Each row has a name. Each question is about the rows just above it.

(33): [105 115 118 160 104  92  58 130  67 129 131 108 138 136 137 114 152 113
 182 113 147 144 132 115  90  97 159  85 118 159 121 121 128 116 105  77
 165 153  77  98 107 156  76 130 111 187 133 145 111 122 167  81 143  96]
(94): [105 115 118 160 104  92  58 130  67 129 131 108 138 136 137 114 152 113
 182 113 147 144 132 115  90  97 159  85 118 122 122 104  81 167 130 179
 161 114 158 197 155  84 185 150 116 116 170 172 151  97  72 134 135 154]
(57): [142  85 134  70 171 142 146 138 108 152  99 146 150 117 141 139  63 157
 165  97 159 132 122 109 106 132 131 195 120 125 110 169 141 135 150 120
 127 105 152  92 143 126 115 140 144  72  97 104 138 172 114 164 127 180]
(16): [114 140  99 165  83 147 116 125 121 182 155 136 158 106 140  86  72 125
 113 143 153 125 172 149 100 135 149 115 114 167 107 136 155 140 148  84
 160 164  56 192 136  80 139 135 122 122 124  85 189 144 104 153 162 159]
(86): [148 117 177 130 110 122  80 121  98 171 120  91 130 116 105 165 139 131
 157 129 114 119 132 117  76 171 113  77 130 107 134 201 149 129 139 116
 157 152 105 180 193 154 123  94 141 166 157  81 113  87 149 133 135 151]
(146): [ 98 108  89  63  93 114 147 150 153 137 136  89 183 106 132  95 102 129
  89 159 107 100 124 125 132  95 188 129 132 156  79  51 102 130 164 135
 146 108 178 119 166 120 122 155 147  87 165 146 108  86 134 136 141 166]
(60): [117  87  97  74 122 106 114 115  68 122  84 151  56 139 138 132 189 115
 174 113 191 170 100 135  81  77 151 114 146 129 125 159 105 145 173  97
 106  98 117  82 102 121  97 175 160 158 146 117 151 141 101  98 145 134]
[105 115 118 160 104  92  58 130  67 129 131 108 138 136 137 114 152 113
 182 113 147 144 132 115  90  97 159  85 118 159 121 121 128 116 105  77
 165 153  77  98 107 156  76 130 111 187 133 145 111 122 167  81 143  96] is in which row?	(33)
Whose row is [148 117 177 130 110 122  80 121  98 171 120  91 130 116 105 165 139 131
 157 129 114 119 132 117  76 171 113  77 130 107 134 201 149 129 139 116
 157 152 105 180 193 154 123  94 141 166 157  81 113  87 149 133 135 151]?	(86)

(34): [148 135 150 122 125 111 124 213 125 127 178 129 125 126  65 139 132 140
 135]
(99): [127 128 126 131 128 131 128 127 125 127 129 126 127 127 127 128 128 126
 130]
(32): [128 126 132 135 131 180 133 163 164 106 127 139 132 164 110 158 124  52
 129]
Right after [52] comes	[129]
What comes right after [65] in the named rows?	[139]
Right after [111] comes	[124]
What comes right after [163] in the named rows?	[164]

(142): [127 120 132 125 127 141 120 112  97 129 132 126 143 137 114 114 128 157
 127 110 143 136 137]
(37): [114 142 112 135  46  88 142 165 160  87 132  32 128  54 172 169 119 115
  91 106  83 149 153]
(110): [ 90 119 163 108 108  87 111  81 145 131 177 162 107 158 147 195 160  56
 152 127  95  74  67]
(124): [159 144 111 146 153 160 151 139 142 137 120 150 122 140 121  94 111 153
 146 135 140 148 152]
(50): [121 140 113 114 135 110 125 180 120 103 136  68 146  56 125 142 130 125
  76 155 130 133 150]
The entry that follows [151]:	[139]
What comes right after [107] in the named rows?	[158]
The entry that follows [122]:	[140]
The entry that follows [148]:	[152]
What comes right after [68] in the named rows?	[146]

(112): [134 116 105 181 109]
(77): [ 98 104 102  33 110]
(15): [ 62 182 118 225 112]
What comes right after [62] in the named rows?	[182]
What comes right after [102] in the named rows?	[33]
Right after [181] comes	[109]
The entry that follows [225]:	[112]
What comes right after [98] in the named rows?	[104]
Right after [182] comes	[118]

(121): [127 147 133 120 137 122 148 155 131 123 118]
(66): [130 116 105 128 103 126 156 112 133 135 137]
(85): [127 118 128 129 137 124 125 131 115 128 124]
(111): [129 158 120 127 139 126 121  56 130 137 121]
(79): [129 122 133 125 136 124 136 126 119 150 128]
(73): [129 122 133 125 120 124 136 126 119 137 129]
(127): [127 152 135 123 137 122 148 155 131 123 118]
Where do [129 122 133 125 136 124 136 126 119 150 128] appear?	(79)
Whose row is [127 152 135 123 137 122 148 155 131 123 118]?	(127)
The entry that follows [158]:	[120]
Which row holds [129 158 120 127 139 126 121  56 130 137 121]?	(111)
Whose row is [130 116 105 128 103 126 156 112 133 135 137]?	(66)
Whose row is [127 118 128 129 137 124 125 131 115 128 124]?	(85)

(155): [124  98  92  96 181]
(132): [129  75  92  72 200]
(123): [127  85  89  86 196]
(180): [128  80  90  79 199]
(114): [129  71  96  63 198]
(47): [125  90  89  90 191]
(187): [124  95  91  94 186]
(2): [129  72 107 108 182]
(41): [123 101  94  98 177]
(108): [129  70 101  57 191]
Right after [71] comes	[96]
What comes right after [75] in the named rows?	[92]
The entry that follows [79]:	[199]
The entry that follows [107]:	[108]
What comes right after [108] in the named rows?	[182]
Where do [127  85  89  86 196] appear?	(123)
The entry that follows [127]:	[85]

(125): [180 115 130 138 113 134 128 147 115 117 179 218 176 147 154]
(69): [111 112 114 157 114 119 110 198 111 113 188 114 116  63 140]
(6): [173 120 132 122 121 134 134 117 120 122 142 201 167 171 146]
(22): [102 124 119 108 135 118 123 114 123 123  90  87 100 143 121]
(92): [106 116 115 123 126 117 117 143 115 116 123  99 106 119 133]
(167): [154 114 124 130 119 128 126 143 114 116 156 178 151 143 147]
(151): [102 124 119 108 135 118 123 114 123 123  90 167 145 111 148]
(149): [ 67 120 110 115 134 109 112 123 119 119  94  37  70 104 110]
(128): [124 114 118 137 121 122 118 162 113 115 157 131 125 107 141]
(147): [ 92 112 109 141 122 114 109 182 111 112 156  84  97  76 132]
(159): [130 122 124 104 134 125 130  99 122 123  94 133 125 172 135]
Whose row is [130 122 124 104 134 125 130  99 122 123  94 133 125 172 135]?	(159)
The entry that follows [198]:	[111]
The entry that follows [188]:	[114]
Right after [37] comes	[70]

(59): [132 149 120 119 106 146 139 120 124 145 131 141 116 128]
(24): [118 149 128 110  97 127 126 127 121 138 151 138 121 128]
(13): [ 73 196 128  60 132 197 153 129  91 126 131 151 130 142]
(63): [127 122 153 105 124 133 118 129 108  81 118 128 155 147]
(18): [150 159 102 128  88 152 146 116 131 170 165 161  97 115]
(102): [ 73 196 128  60  42 197 153 129  91  96 198 128  82 115]
Right after [198] comes	[128]
Whose row is [ 73 196 128  60  42 197 153 129  91  96 198 128  82 115]?	(102)
The entry that follows [133]:	[118]
What comes right after [105] in the named rows?	[124]
The entry that follows [165]:	[161]

(88): [187  90  73 170]
(67): [180 180  91 141]
(74): [188 169 178 140]
Right after [91] comes	[141]
What comes right after [169] in the named rows?	[178]
What comes right after [188] in the named rows?	[169]
What comes right after [178] in the named rows?	[140]
The row with [187  90  73 170] is	(88)

(26): [143 118 214 124  67 118 160 177 196 112]
(80): [170 123  82 157 199 123 152 177 177  48]
(62): [151 102 198 107  71 102 172 171 205 114]
(115): [154  97 191 103  74  97 177 167 208 144]
(9): [171 109 143 127 115 109 197 161 209  93]
(54): [ 68  99 162 110  95  99 196 160 210 107]
(104): [160 113  78 153 201 113 141 165 173  53]
What comes right after [198] in the named rows?	[107]
The entry that follows [67]:	[118]

(98): [133  98 139 109 136 122 139 129  87 136 133 139 133 116 142 132 139 134
 100  95  94  88 138 133 139 106 142 116 134  92 125  91 136 139 113 133
 136 136 138 134 134  90 135]
(10): [147 121 103 131 110  93 106 175  73 113 152  77 177 184  58 161  79 102
 115  71 127  83  67 162  78 133  67 155 140  69 154 104  85 103 186 172
  88 152 101 137 134  71 119]
(39): [114 147 137 142 129 131 111 138 137 122 145 131 148 150 113 156 126 103
 153 145 147 161 120 171 110 142 117 122 142 152 118 158 152 132 121 153
 116 160 119 131 123 150 146]
(3): [ 90 170  85 162 111 139  89 131 207 117  81  75 115 172  66  73  71 123
 155 171 214 189  90  71  82 171  78 162 105 175 136 199 171  70 200  84
 115  70  84 102 120 183  96]
Right after [140] comes	[69]
Right after [214] comes	[189]
Right after [87] comes	[136]

(71): [ 79 127 152  89 143 147 145 113 109 169 135 117 111 128 122  75 142 145]
(51): [ 71 122 147  94 147 138 149 118 101 171 147 120 112 136 123  68 135 128]
(157): [ 88 131 144  93 139 146 156 118 106 164 154 120 122 127 126  75 141 129]
(52): [ 83 138 134  95 139 154 142 112 101 166 144 110 116 112 136  69 149 123]
(140): [ 77 124 128 106 131 149 143 111  92 172 150 109 119 114 142  71 148 124]
(137): [ 89 142 126 101 132 150 154 124 100 165 154 124 125 117 140  59 140 122]
(153): [ 77 124 128 106 131 149 143 111  92 172 150 109 119 114 142  73 148 124]
(202): [ 82 135 136  96 144 153 149 115  96 161 148 114 116 118 132  69 142 128]
(44): [ 92 141 141  81 137 147 147 126 109 180 146 124 126 125 123  65 147 130]
(11): [ 73 101 130 102 139 157 148 108  87 167 146 106 113 119 141  66 148 132]
(29): [132 149 127  97 125 150 157 117  97 170 155 125 124 114 137  66 137 124]
Right after [167] comes	[146]
Right after [102] comes	[139]
The entry that follows [156]:	[118]
The entry that follows [164]:	[154]

(78): [128 128 128 130 104 137 131 141 127 127 131 119 131 129 124 122 133 125
 125 114 119 120 127 134 129 129 128 134 118 139 121]
(36): [129 125 126 123 129 124 132 112 123 131 125 120 126 125 128 133 140 110
 126 132 125 127 126 114 127 136 127 129 142 129 132]
(126): [133 122 131 126 130 134 124 119 132 137 125 115 133 146 130 130 100 123
 139 124 124 122 127 126 136 136 128 139 121 116 125]
(119): [117 129 132 132 124 132 125 129 129 126 121 113 122 119 127 121 132 126
 134 137 127 121 125 120 133 120 129 132 101 137 131]
(35): [118 123 123 135 132 131 127 121 123 128 127 103 128 134 126 132 164 138
 134  45 124 125 126 134 125 128 126 130 122 134 120]
The entry that follows [138]:	[134]
The entry that follows [112]:	[123]
Whose row is [133 122 131 126 130 134 124 119 132 137 125 115 133 146 130 130 100 123
 139 124 124 122 127 126 136 136 128 139 121 116 125]?	(126)
Which row holds [128 128 128 130 104 137 131 141 127 127 131 119 131 129 124 122 133 125
 125 114 119 120 127 134 129 129 128 134 118 139 121]?	(78)

(20): [150 198 169 151]
(89): [148 170 134 199]
(27): [150 150 155 148]
The entry that follows [134]:	[199]
What comes right after [198] in the named rows?	[169]
The entry that follows [155]:	[148]
Where do [148 170 134 199] appear?	(89)
The entry that follows [170]:	[134]
Right after [169] comes	[151]

(45): [197 189 162 130  68  98 130 103 163 131  99 198  64 191]
(40): [112 168  61 112 112 157 193  85 131 105 170 159  92 172]
(53): [197 189 162 130  68  98  86 103 163 131  99 138 163 134]
The entry that follows [138]:	[163]
The entry that follows [85]:	[131]

(103): [ 34  64 141 154 122 152  54 143 145  58 119]
(12): [102 123 148 200 202 209 103 162 159 104 146]
(107): [ 64  64 113 188 181 178  80  90 101  81  88]
(116): [141 122 111 211 204 212 136  84  95 130  96]
(83): [182 159 116 135 140 151 177 103 102 184 147]
(84): [121  97 122 106 104  99 104 112 118 105 112]
The entry that follows [58]:	[119]
What comes right after [154] in the named rows?	[122]
Right after [116] comes	[135]
The entry that follows [84]:	[95]
Right after [209] comes	[103]
The entry that follows [123]:	[148]

(46): [177 162 136  99 164  67 126 130 155  91  69 152 135 189  60 173  89]
(113): [199 171 182 172 175 104  99  83 130  99  83 114 149  58 165 163  64]
(161): [199 149 121  69 166 198 139 170 124 172 157  66 143  82  86 123 162]
(120): [100 100 177 188  99 150 137  86 194 196 165 100  97  57 115 147 149]
(122): [148 114  81  97 190 150 141 175 155  58 116 176 157  80 143 128  90]
(31): [197 198 143 192 199  69  85 171  88  95 156  62  87  94  98 128 171]
(19): [177 162 136  99 164  67 126 130 155  91  69 152 135 189  63  62 172]
(25): [ 57  99  59 167  68  81 171 145 170 174 161 136  61 138  63  81  77]
[199 149 121  69 166 198 139 170 124 172 157  66 143  82  86 123 162] is in which row?	(161)
Right after [138] comes	[63]
Whose row is [148 114  81  97 190 150 141 175 155  58 116 176 157  80 143 128  90]?	(122)
The entry that follows [116]:	[176]
Right after [147] comes	[149]
What comes right after [197] in the named rows?	[198]

(141): [143 184 128 152 177  93 129 116 123 144 176 109 117 150 130  98 119 127
 113 135]
(152): [106 221 112 141 116  93 121 129 140 136  63 114 134 104 138 171 116 115
 185 129]
(91): [117  95 128 113 129 147 130 122 118 115 147 122 149 147 126 118 150 133
 132 127]
(134): [134  89 131 140 131 131 142 132 104 104 165 108  62 149 129 117 139 122
  51 133]
(173): [117 114 165 141 154 158 145 129 128 118 153 127 193 144 105 176 102 165
 177 131]
(154): [114  98 117 151 129 148 121 142 135 159 108 131 176 141 119 199  97 145
 108 124]
(14): [146 153 124 113 138  98 128 127 109 169 169  97 154 130 108 105 161 130
 151 115]
(156): [131 107 113 127 155 118 119 125 115 122 145 107 220 108  87 109 123 160
 111 108]
(97): [119 147 145  92 159 119 135 142 106 134 204 105  98 134 132 209  97 121
 162 125]
The entry that follows [143]:	[184]
[106 221 112 141 116  93 121 129 140 136  63 114 134 104 138 171 116 115
 185 129] is in which row?	(152)
Which row holds [134  89 131 140 131 131 142 132 104 104 165 108  62 149 129 117 139 122
  51 133]?	(134)
What comes right after [193] in the named rows?	[144]

